Below is a small trained network, with its code and all its weights. Each question gives an input and a class and asks what happens when units are switched off, that is, made to give their printed mean instead of their output.

import numpy as np


def w(rows, s, z=0):
    codes = np.array(rows[::2]) - 128.0
    scale = np.full(codes.shape[1], s)
    scale[-1] = z or s
    return codes * scale


def norm(h):
    return h / np.sqrt((h * h).mean(-1, keepdims=True) + 1e-5)


def f(y):
    return np.maximum(y, 0)


def log_softmax(a):
    a = a - a.max(-1, keepdims=True)
    return a - np.log(np.exp(a).sum(-1, keepdims=True))


def net(x, mask):
    res = np.array(x, float).reshape(1, 8) / 4 @ E
    u = 0
    for l in range(4):
        y = f(norm(res) @ A[l][:, :-1].T + A[l][:, -1])
        res = res + np.where(mask[u : u + 5], y, B[l][:, -1]) @ B[l][:, :-1]
        u += 5
    return log_softmax(norm(res)[-1] @ U[:, :-1].T + U[:, -1])


A, B = {}, {}
E = w([
[159,150,80,155,139,141],'x0',
[105,144,114,201,54,99],'x1',
[2,159,146,117,84,166],'x2',
[140,144,139,97,45,191],'x3',
[170,118,177,125,176,140],'x4',
[122,159,202,101,79,132],'x5',
[162,140,180,199,95,192],'x6',
[236,175,111,163,104,68],'x7',
],0.0061)
A[0] = w([
[181,123,63,174,85,132,107],'L0N1',
[138,207,205,106,104,86,15],'L0N2',
[116,231,2,189,45,83,47],'L0N3',
[251,51,142,144,173,114,3],'L0N4',
[165,69,102,111,160,167,193],'L0N5',
],0.0062,0.0014)
B[0] = w([
[120,101,65,167,61,99,206],'L0N1',
[126,175,179,254,234,88,187],'L0N2',
[197,150,45,98,10,23,253],'L0N3',
[207,69,106,146,150,153,248],'L0N4',
[148,13,212,59,22,223,207],'L0N5',
],0.0058,0.0035)
A[1] = w([
[121,109,67,141,164,91,5],'L1N1',
[98,130,118,146,104,223,40],'L1N2',
[137,85,142,66,170,42,200],'L1N3',
[173,233,254,148,118,84,77],'L1N4',
[181,122,138,142,152,112,139],'L1N5',
],0.0097,0.0029)
B[1] = w([
[70,56,188,142,103,109,159],'L1N1',
[17,81,246,95,173,113,187],'L1N2',
[119,102,67,156,162,144,254],'L1N3',
[115,166,180,176,207,45,241],'L1N4',
[182,175,154,2,124,227,210],'L1N5',
],0.0078,0.0045)
A[2] = w([
[13,38,91,2,161,62,156],'L2N1',
[177,90,168,146,150,165,250],'L2N2',
[20,100,125,121,148,172,230],'L2N3',
[117,178,112,217,77,107,203],'L2N4',
[98,99,7,136,103,39,224],'L2N5',
],0.0094,0.0023)
B[2] = w([
[124,117,188,217,155,182,255],'L2N1',
[152,140,78,1,133,190,206],'L2N2',
[180,162,171,114,73,216,220],'L2N3',
[131,184,96,112,140,86,189],'L2N4',
[68,88,80,243,127,185,222],'L2N5',
],0.0096,0.0084)
A[3] = w([
[110,192,255,141,191,145,252],'L3N1',
[149,124,96,159,57,83,141],'L3N2',
[144,130,107,132,34,155,168],'L3N3',
[45,193,146,126,99,69,229],'L3N4',
[187,160,189,108,154,144,155],'L3N5',
],0.0086,0.0022)
B[3] = w([
[154,159,189,64,104,2,255],'L3N1',
[57,103,54,158,121,88,168],'L3N2',
[42,175,90,147,113,143,179],'L3N3',
[208,118,51,94,144,75,177],'L3N4',
[86,105,65,109,152,25,206],'L3N5',
],0.0087,0.0078)
U = w([
[225,84,58,2,163,180,168],'0',
[108,114,151,186,166,193,50],'1',
[167,200,155,60,149,12,91],'2',
[104,150,239,63,75,169,71],'3',
[112,153,27,162,67,97,251],'4',
],0.013,0.0016)

Each question gives the input, the list of numbers given to net, and the class t.
The units are the neurons (one row each of A and B). Each row of codes is followed by its name. A weight is (code - 128) times the scale printed after its matrix; where a second scale follows, it is the last column's (A, B and U).
mask holds one flag per neuron, layer by layer. A switched-off neuron (its flag False) gives its mean, the last column of its row in B, instead of its output. The means were averaged over made-up inputs and are rounded, as every weight is.
A unit's drop is (log p(t) with every unit on - log p(t) with that unit switched off) / (log p(t) with every unit on - log p(t) with every unit switched off).
The circuit of an input: a set's keep is (log p(t) with only the set's units on - log p(t) with every unit switched off) / (log p(t) with every unit on - log p(t) with every unit switched off). Starting from the 12 units with the biggest drops (on a tie, the unit counted first), units are removed one at a time, each time the one whose removal leaves the highest keep (on an exact tie, the one counted first), for as long as the keep stays at least 0.8.
circuit, biggest first: the units of the circuit, biggest drop first
most important unit: the unit with the biggest drop
k most important neurons: the k neurons with the biggest drops, biggest first
top k neurons in layer l: the k neurons of layer l with the biggest drops, biggest first
drop of u: that unit's drop, to one decimal
input [-6,3,-1,2,3,-6,7,7], class 0: most important unit -> L1N5
input [1,6,1,-7,4,-7,-2,0], class 1: circuit, biggest first -> L1N1, L2N1
input [-1,-6,-2,-3,0,2,6,-4], class 0: top 2 neurons in layer 2 -> L2N2, L2N1
input [4,0,-3,-7,-3,4,-8,7], class 4: 2 most important neurons -> L0N3, L1N2
input [-4,-3,-1,-1,-8,0,-4,-8], class 1: 2 most important neurons -> L2N1, L1N5
input [-8,-1,6,3,-6,-8,-6,-7], class 1: top 2 neurons in layer 2 -> L2N1, L2N5
input [4,0,-5,8,2,8,7,-5], class 2: 2 most important neurons -> L1N4, L3N1
input [-4,-2,-4,-8,4,-1,-5,-6], class 1: 2 most important neurons -> L2N1, L1N3
input [2,0,-5,-5,7,2,6,3], class 0: 2 most important neurons -> L0N4, L2N2
input [-2,3,-2,-5,-8,-6,7,-8], class 3: 2 most important neurons -> L1N2, L2N3
input [-1,2,-3,-3,6,1,-8,3], class 0: 2 most important neurons -> L1N5, L0N4
input [6,6,5,-7,-2,4,0,-7], class 3: top 2 neurons in layer 1 -> L1N3, L1N2
input [-4,3,3,3,-3,5,1,7], class 2: 3 most important neurons -> L1N4, L0N2, L1N3
input [7,3,-3,-8,4,4,8,-6], class 0: circuit, biggest first -> L2N2
input [3,-7,4,-4,7,-3,5,-3], class 3: top 2 neurons in layer 3 -> L3N4, L3N1
input [8,-7,4,5,-5,1,-7,-5], class 3: drop of L1N2 -> 0.1
input [1,-7,-4,8,-5,4,-8,-6], class 3: drop of L2N1 -> 0.2
input [-7,-4,-5,-8,-1,2,-5,6], class 0: drop of L1N5 -> 0.2
input [4,5,-8,3,4,-7,6,1], class 0: top 2 neurons in layer 2 -> L2N2, L2N5
